[[124 153]
 [136 130]
 [130 124]
 [134 145]
 [139 102]
 [110 134]
 [120 121]]
->
[[153 130 124 145 102 134 121]
 [124 136 130 134 139 110 120]]

[[111  98 126 133 122 129 124 124]
 [125 131 129 129 124 130 123 129]
 [135 138 129 129 131 129 130 131]
 [137 127 126 131 136 126 137 130]
 [120 106 125 137 127 130 129 129]]
->
[[124 129 131 130 129]
 [124 123 130 137 129]
 [129 130 129 126 130]
 [122 124 131 136 127]
 [133 129 129 131 137]
 [126 129 129 126 125]
 [ 98 131 138 127 106]
 [111 125 135 137 120]]

[[155 151]
 [ 99 137]
 [138 108]]
->
[[151 137 108]
 [155  99 138]]

[[113 137 138]
 [108 148 108]
 [152 106 147]
 [115 123 142]
 [141 109 116]
 [103 146 118]]
->
[[138 108 147 142 116 118]
 [137 148 106 123 109 146]
 [113 108 152 115 141 103]]

[[137 123 143 122 122 132 130 120 118]
 [108 134 120 137 135 136 127 136 131]
 [125 133 123 125 122 128 119 127 135]
 [120 135 122 137 124 131 136 137 118]
 [126 127 122 128 141 118 118 133 150]
 [130 126 129 122 127 131 136 111 128]
 [125 125 126 141 120 139 134 150 101]]
->
[[118 131 135 118 150 128 101]
 [120 136 127 137 133 111 150]
 [130 127 119 136 118 136 134]
 [132 136 128 131 118 131 139]
 [122 135 122 124 141 127 120]
 [122 137 125 137 128 122 141]
 [143 120 123 122 122 129 126]
 [123 134 133 135 127 126 125]
 [137 108 125 120 126 130 125]]

[[127 126 126 121 125 128 132 132 124 131 124 129 128 128 130]
 [127 115 118 123 114 130 143 149 115 134 114 136 122 128 134]
 [127 126 125 122 124 128 132 133 124 131 123 130 127 128 130]]
->
[[130 134 130]
 [128 128 128]
 [128 122 127]
 [129 136 130]
 [124 114 123]
 [131 134 131]
 [124 115 124]
 [132 149 133]
 [132 143 132]
 [128 130 128]
 [125 114 124]
 [121 123 122]
 [126 118 125]
 [126 115 126]
 [127 127 127]]

[[129 110 144 121 133 130 129 129 120 113 130 128 133 126 127 130]
 [132 136 131 126 128 133 123 131 129 105 127 125 129 129 131 135]
 [130 128 116 130 134 124 128 137 115 135 130 125 137 121 126 143]]
->
[[130 135 143]
 [127 131 126]
 [126 129 121]
 [133 129 137]
 [128 125 125]
 [130 127 130]
 [113 105 135]
 [120 129 115]
 [129 131 137]
 [129 123 128]
 [130 133 124]
 [133 128 134]
 [121 126 130]
 [144 131 116]
 [110 136 128]
 [129 132 130]]

[[125 133 135 128 127 143 139 136 120 136 140 121 133 132 155 142]
 [123 119 133 115 119 122 135 141 125 140 136 128 129 142 157 151]
 [130 118 130 123 136 149 142 137 121 135 129 122 137 135 145 143]
 [125 112 131 115 118 120 139 144 116 137 143 125 133 133 152 144]
 [126 121 135 117 123 134 135 139 123 140 144 126 129 138 157 146]]
->
[[142 151 143 144 146]
 [155 157 145 152 157]
 [132 142 135 133 138]
 [133 129 137 133 129]
 [121 128 122 125 126]
 [140 136 129 143 144]
 [136 140 135 137 140]
 [120 125 121 116 123]
 [136 141 137 144 139]
 [139 135 142 139 135]
 [143 122 149 120 134]
 [127 119 136 118 123]
 [128 115 123 115 117]
 [135 133 130 131 135]
 [133 119 118 112 121]
 [125 123 130 125 126]]

[[134 128 125 127 123 127 139 116]
 [111 126 131 121 127 121 128 133]
 [133 127 136 132 136 133 116 139]
 [125 121 128 122 130 123 128 125]
 [124 137 123 137 137 131 116 143]
 [116 131 137 123 121 132 131 128]
 [130 119 121 119 123 114 129 124]
 [141 124 131 134 130 135 124 124]
 [106 127 139 121 137 126 134 125]
 [128 122 131 127 143 125 127 124]]
->
[[116 133 139 125 143 128 124 124 125 124]
 [139 128 116 128 116 131 129 124 134 127]
 [127 121 133 123 131 132 114 135 126 125]
 [123 127 136 130 137 121 123 130 137 143]
 [127 121 132 122 137 123 119 134 121 127]
 [125 131 136 128 123 137 121 131 139 131]
 [128 126 127 121 137 131 119 124 127 122]
 [134 111 133 125 124 116 130 141 106 128]]
---
[[134 125 130 122 118]
 [102 125 145 122 138]
 [120 125 130 122 147]]
->
[[134 125]
 [102 125]]

[[142 108 128 137 119]
 [110 136 114 122 141]
 [116 150 128 121 136]
 [127 147 148 124 126]
 [130 144 151 125 124]]
->
[[142 108]
 [110 136]]

[[129 130 115 125]
 [120 151 140 129]
 [129 128 133 131]
 [127 132 138 139]
 [146 100 145 122]]
->
[[129 130]
 [120 151]]

[[128 132 128 122 134]
 [149 128 128 113 148]
 [128 138 128 127 137]
 [136 130 128 124 130]]
->
[[128 132]
 [149 128]]

[[112 130 130 136]
 [127 144 151  99]]
->
[[112 130]
 [127 144]]

[[106 117 126]
 [127 139 133]
 [119 121 128]]
->
[[106 117]
 [127 139]]

[[129 154]
 [133 119]
 [131 109]
 [124 135]]
->
[[129 154]
 [133 119]]
